Here is a tiny trained network, its code and every weight. The questions are about switching its units off for an input and a class, where a switched-off unit gives its printed mean instead of its output.

import numpy as np


def w(rows, s, z=0):
    codes = np.array(rows[::2]) - 128.0
    scale = np.full(codes.shape[1], s)
    scale[-1] = z or s
    return codes * scale


def f(y):
    return y / 2 * (1 + np.tanh(0.7978845608 * (y + 0.044715 * y**3)))


def log_softmax(a):
    a = a - a.max(-1, keepdims=True)
    return a - np.log(np.exp(a).sum(-1, keepdims=True))


def net(x, mask):
    res = np.array(x, float).reshape(1, 6) / 4 @ E
    y = f(res @ A[0][:, :-1].T + A[0][:, -1])
    res = res + np.where(mask, y, B[0][:, -1]) @ B[0][:, :-1]
    return log_softmax(res[-1] @ U[:, :-1].T + U[:, -1])


A, B = {}, {}
E = w([
[130,128,129],'x0',
[129,127,130],'x1',
[125,130,127],'x2',
[3,172,96],'x3',
[172,147,8],'x4',
[95,11,105],'x5',
],0.0044)
A[0] = w([
[160,138,29,97],'neuron 0',
[89,4,89,97],'neuron 1',
[124,105,119,36],'neuron 2',
[111,120,183,82],'neuron 3',
[64,149,106,112],'neuron 4',
[158,241,152,94],'neuron 5',
[103,117,217,111],'neuron 6',
[173,107,137,68],'neuron 7',
[138,162,135,74],'neuron 8',
[141,175,137,48],'neuron 9',
[128,131,127,219],'neuron 10',
[55,151,106,96],'neuron 11',
[36,157,100,94],'neuron 12',
[127,129,129,247],'neuron 13',
[134,150,132,22],'neuron 14',
[130,131,130,241],'neuron 15',
[102,116,224,113],'neuron 16',
[232,87,167,114],'neuron 17',
[133,117,108,45],'neuron 18',
[135,159,135,111],'neuron 19',
[146,204,145,122],'neuron 20',
[174,109,139,74],'neuron 21',
[134,132,119,68],'neuron 22',
[150,121,127,43],'neuron 23',
[129,134,135,251],'neuron 24',
[113,121,178,103],'neuron 25',
[142,130,92,68],'neuron 26',
[112,121,181,89],'neuron 27',
[140,126,126,29],'neuron 28',
[51,151,106,83],'neuron 29',
[161,138,26,92],'neuron 30',
],0.011,0.0032)
B[0] = w([
[68,222,106,197],'neuron 0',
[60,33,216,219],'neuron 1',
[116,134,175,84],'neuron 2',
[102,176,131,137],'neuron 3',
[188,136,134,164],'neuron 4',
[73,41,190,229],'neuron 5',
[80,199,100,202],'neuron 6',
[168,145,165,122],'neuron 7',
[116,114,160,112],'neuron 8',
[109,111,184,110],'neuron 9',
[130,117,100,203],'neuron 10',
[198,141,147,166],'neuron 11',
[222,145,154,195],'neuron 12',
[131,107,78,231],'neuron 13',
[118,131,178,82],'neuron 14',
[132,111,84,226],'neuron 15',
[75,206,94,214],'neuron 16',
[253,153,140,252],'neuron 17',
[113,148,161,87],'neuron 18',
[117,109,142,131],'neuron 19',
[96,70,152,188],'neuron 20',
[170,149,159,126],'neuron 21',
[122,142,149,95],'neuron 22',
[140,151,169,90],'neuron 23',
[131,103,67,238],'neuron 24',
[104,164,121,143],'neuron 25',
[110,166,147,107],'neuron 26',
[102,171,128,138],'neuron 27',
[131,147,170,80],'neuron 28',
[201,143,155,164],'neuron 29',
[63,227,108,199],'neuron 30',
],0.033,0.0024)
U = w([
[66,221,81,95],'0',
[149,76,71,254],'1',
[254,124,156,62],'2',
[77,24,201,71],'3',
],0.0058,0.0032)

Each question gives the input, the list of numbers given to net, and the class t.
The units are the neurons (one row each of A and B). Each row of codes is followed by its name. A weight is (code - 128) times the scale printed after its matrix; where a second scale follows, it is the last column's (A, B and U).
mask holds one flag per neuron, in row order. A switched-off neuron (its flag False) gives its mean, the last column of its row in B, instead of its output. The means were averaged over made-up inputs and are rounded, as every weight is.
A unit's drop is (log p(t) with every unit on - log p(t) with that unit switched off) / (log p(t) with every unit on - log p(t) with every unit switched off).
The circuit of an input: a set's keep is (log p(t) with only the set's units on - log p(t) with every unit switched off) / (log p(t) with every unit on - log p(t) with every unit switched off). Starting from the 12 units with the biggest drops (on a tie, the unit counted first), units are removed one at a time, each time the one whose removal leaves the highest keep (on an exact tie, the one counted first), for as long as the keep stays at least 0.8.
units of the circuit, in order: the units of the circuit, biggest drop first
k most important neurons: the k neurons with the biggest drops, biggest first
drop of u: that unit's drop, to one decimal
input [5,-4,8,-3,-4,8], class 3: most important neuron : neuron 1
input [7,2,-1,0,5,2], class 0: 3 most important neurons : neuron 30; neuron 0; neuron 5
input [7,-1,1,-4,-5,0], class 0: units of the circuit, in order : neuron 16; neuron 6
input [6,3,-6,2,-2,-6], class 3: units of the circuit, in order : neuron 5; neuron 20
input [0,0,-2,4,1,-1], class 2: units of the circuit, in order : neuron 12; neuron 16
input [-3,-1,2,8,7,-2], class 2: 3 most important neurons : neuron 12; neuron 29; neuron 11
input [0,1,5,7,5,5], class 2: units of the circuit, in order : neuron 12; neuron 29
input [-6,3,-4,-7,-7,3], class 0: 3 most important neurons : neuron 16; neuron 6; neuron 12
input [-5,4,-7,4,5,6], class 3: 4 most important neurons : neuron 1; neuron 17; neuron 16; neuron 6
input [4,2,1,-5,4,6], class 3: 2 most important neurons : neuron 1; neuron 12
input [0,-4,-6,0,-5,4], class 0: 2 most important neurons : neuron 16; neuron 5
input [1,5,1,-1,-5,-8], class 3: 2 most important neurons : neuron 5; neuron 20
input [5,-6,2,-7,7,-5], class 0: 3 most important neurons : neuron 30; neuron 0; neuron 12
input [-8,-5,-3,0,8,6], class 0: units of the circuit, in order : neuron 30
input [-7,-5,8,-4,-7,-1], class 0: 2 most important neurons : neuron 16; neuron 6
input [1,0,6,7,3,-3], class 2: drop of neuron 11 : 0.1
input [-1,-3,-5,-8,-8,-8], class 0: drop of neuron 12 : 0.3
input [-5,2,-1,-4,0,7], class 3: drop of neuron 1 : 1.5
input [-1,-5,2,7,-2,3], class 2: drop of neuron 12 : 0.2
input [8,-5,7,7,4,-7], class 2: units of the circuit, in order : neuron 12
